Stage of each row
[ 11  -4  -6  14   1  -6  27  27   3 -15   3   4  41   3 -11  13 -15  -9]
3
[ 55  -2 -36  -1  -5   6  23  -8  -3 -13  16 -17  41   9  -9  -3 -20 -11]
6
[-27   0 -23  18 -10  -5  29  11  18  -7  12   2  39  12 -22   4 -16  -9]
2
[ 44  -3 -10   1  -9  19  17  -6  26  -6  19 -15  10  -7 -17  -6 -21  -1]
9
[-21   2 -16  31  -5  -6  12  20  19  -5   5 -29  20  21  -9   1   1 -10]
1
[-18  -3 -16  23  -1  -1  23  30  25  -8  13 -15  23   6 -11   7 -10  -4]
2
[ 70  -3 -28  12 -14  13   6   9   9  -7   7 -39   9   2  -3   1 -18   2]
6
[ -5   8 -23  12   3  -2  25  24  18  -7   9  -6  43   7 -16   7 -12  -7]
2
[ 68  -3 -16   4 -19 -17  12   5   9  -7  10 -34  40   8  -7  -7 -17  -7]
6
[  6  -3  -6  16   5   4  24  26   7  -8  -1  -8  54   7 -13   0  -4  -4]
3
[-19  -1 -23  34   2 -19  13  23  13 -10   8 -13  37   8  -5   6  -8  -9]
2
[ 53   1 -31  11 -10  13  18   7  14  -7  16 -22  43   3  -7  12  -9  -5]
5
[ 51  -5 -29   2  -9  10  13 -14   5   9  14 -18  12   1  -8  -7  -2  -1]
7
[ 68   5 -25   6  -2  13  12   2  18  -9  12 -48  12   3  11 -12 -20  -1]
7
[ 47   0  -6  14  -5  20   7  -7  11  -5  11 -31   7   2 -12  -6 -23  -1]
9
[ 66   1 -15   7  -6  17   5   5  15 -12  11 -39  -2   5  -7 -10 -14   0]
7
[ -8  -4 -32  12  -6  -5  30  18  17  -7   7  16  44  16 -21  20  -3 -11]
2
[ 46  -4 -32   9  -9  13  17 -10   9  -6  19 -23  18  -3 -14  -3 -22  -2]
8
[ 43  -2 -27   0   0  13  13  17   5 -11   9 -35  13   5  -9  -3  -2  -6]
6
[ 68  -6 -17  11   5   1  15  14  14  -7   3 -29  37   7  -1   0  -9  -1]
5
[-18 -10 -22  19   5  -6  29  24  14 -12   8  -4  39  23 -26  20  -9 -11]
2
[ 49  -1  -8  10   1  10   2   9   1  -8   3 -38  16 -23  -8  -7 -23  -3]
9
[ 24  -6 -36 -15 -10   9  29 -41  -3  -2  32  26  30  13 -29   1 -14  -9]
9
[ 50   2 -25  -2 -11  15  18  -7   7  -2  12 -17  12  16 -16  -2  -8  -5]
8
[-24  -1 -38  15   7  -6  37  12  22  -1  16  19  45  31 -16  10 -11  -8]
1
[ 62   3 -25  15  -1   2  27  14  16 -12  -2 -38  37   4   0   2 -11  -8]
5
[ 29   7 -13   5   6  -3  19   7   4  -8   3 -18  58  -1 -13  -1 -18  -4]
4
[-39  10 -38  16   2   2  23  13  31  -4  25   9  53  39 -27   7   0  -6]
1
[ 41  -5 -36  -3  -4  16  17  -8   8 -12  17 -16  53   4 -14   0 -12   4]
6
[ 42   2 -24   2  -1   9  16   3  13 -11   3 -20  37   2  -7  -3 -15  -2]
5
[-12  13   5  21  -2  -5  16   7   6  -6  20 -23  49  10 -17  12  -8 -10]
2
[ -8   2 -29  21   1   1  28  32  23  -6  -6  -7  33   5 -13   2 -16   0]
2
[ 51   6 -15   5  -5  25  17   6   8  -2   6 -25   7   7  -8  -6 -21  -7]
6
[-13  -4 -18  14   0   8  30  27  21  -6   8  -9  43  -3 -13   3 -13  -9]
2
[ 52  -6 -20   7 -12  16  15  -7   3  -5  14 -30   9  -1 -19  -5 -20  -7]
9
[ 61  -2   5  16  -6   8  18  13   7  -8  -4 -28  29  -1   3   3 -11  -1]
5
[ 54 -14 -36   3  -7  19  11 -15  25 -28  16 -33  21   9 -16  -8 -20  -6]
8
[ 42   4 -32   8  -1   6  23  14  21  -9   8 -31  46   5  -6   0 -15  -4]
5
[ 26  -9  -5  25  -7   1  25  16   5 -14   9 -15  45  -8 -10  20 -13 -19]
4
[ 28 -12 -20   1  -4   2  26  10   3  15   6   0  39  -3  -5   5 -12  -2]
4
[-16   6 -19  38   4  -2  26  41  33 -12   2 -24  28  22 -16   7  -9  -6]
1
[ 15  -2 -21  21   2  24  28  21  19 -20  10 -23  54  -6 -12  -8 -19 -11]
3
[ 35  -3 -31   7   3  -1  27  -4  11 -13  10   7  59   6 -13   7 -10 -11]
4
[-16   9 -26  27   5  -1  17  16  26  -7   4 -33  41  14 -24  10 -13  -9]
1
[ 35   0  -7   4  -2  29  20   0  -1 -12   6 -18  40   5  -4   6  -5  -4]
5
[ 69  -2 -37   2  -9  16  26  -3  20  -8  22 -30  10   2 -12  -3 -23 -10]
8
[-22   9 -32  17   5   3  37  16  24  -3  21  -8  29  25 -19   5  -1  -7]
1
[ 41  -4   2   8  -8  20   6   2  12   0  14 -29  15  -5 -12  -9 -22  -9]
9
[ 74  -4 -27  11  -4  12  17  11  15 -17  12 -45  19   7 -14  -2 -22   4]
7
[ 52   3  -6  16   3   7  12  15   3  -8  -2 -48  44  -5   3   2 -17  -1]
5
[ -6   4 -23  11   4   0  30  21  23 -12   5  10  39  15 -28   6  -8  -5]
2

Stage of each row
[  7  17 -12  12   9  -2   2  36  -6  -6   3  25 -15   7  -4 -21  17   4]
6
[ -3  18   1  18  14 -13  -6  18  -3  14  26 -15 -53  -3  -9  72  32 -15]
4
[  3  18   7  -2  17   5   7  18   5   8   6   8 -22   0   0  -9  25   3]
6
[ -8  -5   7   5   9   2   2   6  21   8   7  -9 -33  -4  -8   9  10  19]
3
[  0   1  16  -3  21  -3  -1  18  20   8   2 -11 -20 -10 -20  35  17  21]
1
[ -6  10   5   5   9 -18  -4  22  11  10  13  10 -27   6 -13  12  21  10]
4
[ -8  14   3  44   6 -18   4  14  10   1   1  15   3  -2  18 -35   9   8]
4
[-12   4  13   7   1  -7  -1   8   9   3   9  23 -42   5 -12 -13   3  24]
4
[-21   0  17  11  11 -20 -15  14  11   2  12 -34 -25   0 -13  22  20   7]
2
[-14  15   0   0  12   8   2  38   5   0  14  28 -51   5  -3  14  19  41]
4
[ -2   6   8   0  13 -22  16  16  13  11   9 -12 -18  -8  -7   8  27   6]
3
[ -7   9  10  -2  -5  -1   5  -3  -1   2  12 -17 -36  -5 -10  -2   9 -12]
5
[  1   5   5   4   8 -11   7  11 -12   4  12   8 -16  -3  -2 -20  22   1]
5
[ -1  12   2   4  10 -27   8  20  -7   6  15 -11 -16  -2  -3 -16  21  -2]
6
[ -3   3  10   2  15 -12  -8   0  13   8   0 -17 -19  -2 -15  25   8  17]
2
[ -3  -4   8   1   6  -6   2 -13  18   8  12  -9 -44   5   1  42  15  22]
1
[-13  17   4   8  13  16  -2  23  13   7  19  20 -28   4  -7  -5  26  22]
3
[ -7  22   6   3  13  -9  21   6   2   7  14  18 -18 -11  -8   0  12  10]
6
[ -4  15  12   3  14 -25  -9  24   4  10  -1   2  25   4 -13 -42  13 -11]
3
[  2  23   9   7   4 -10   0  30  -3   9  19  -7 -36  -7  -8  -2  22   8]
6
[ -6   3  24   0   7 -12   5  -3   8  12   6 -14 -31  -6 -14  22   7  12]
2
[  2  22   8   1  23 -11  -7  11  19  13   5 -24  12   4 -16  -8   6  10]
3
[  0  18   4   6   2  -9  -5  21   8   0   3  -6  -2   2   4 -22  24   4]
6
[ -3  12  14   0  -9 -10 -11  37 -26  16  20   2 -38   1  -1  28  21  11]
3
[  7  19  17   1  32 -14  -1  10  15  15  10 -15 -30   7  -8  34  20  -1]
2
[  1   9  12   0  10  -4  -9   1  -8   4  31  -4 -56  38  -8  60  21  18]
4

Levels
[ -8 -11   0   2 -16  -3 -16  -2 -11  12 -23   7   6   1  28 -22 -10  14]
2
[ -9 -17   4   1 -12 -11 -27   5  -5  13 -20  -1   1  -1   9 -20 -12  11]
2
[-15  -2   6  11  -1   8 -21  -4 -25   9 -28  17   6   6  16 -10   4  16]
1
[  0   1  -4  -1  -2 -47 -19  10  -6   2 -21   4   0   0  24 -22  -4   9]
2
[-14  -2  -1  14  -6  -7  -9   6   8  27 -17  13   1   1  20 -19 -15  17]
2
[-10  -5   2   4   2  -4 -20   4 -30  -1 -21  -1   2   2   9 -15   9  14]
1
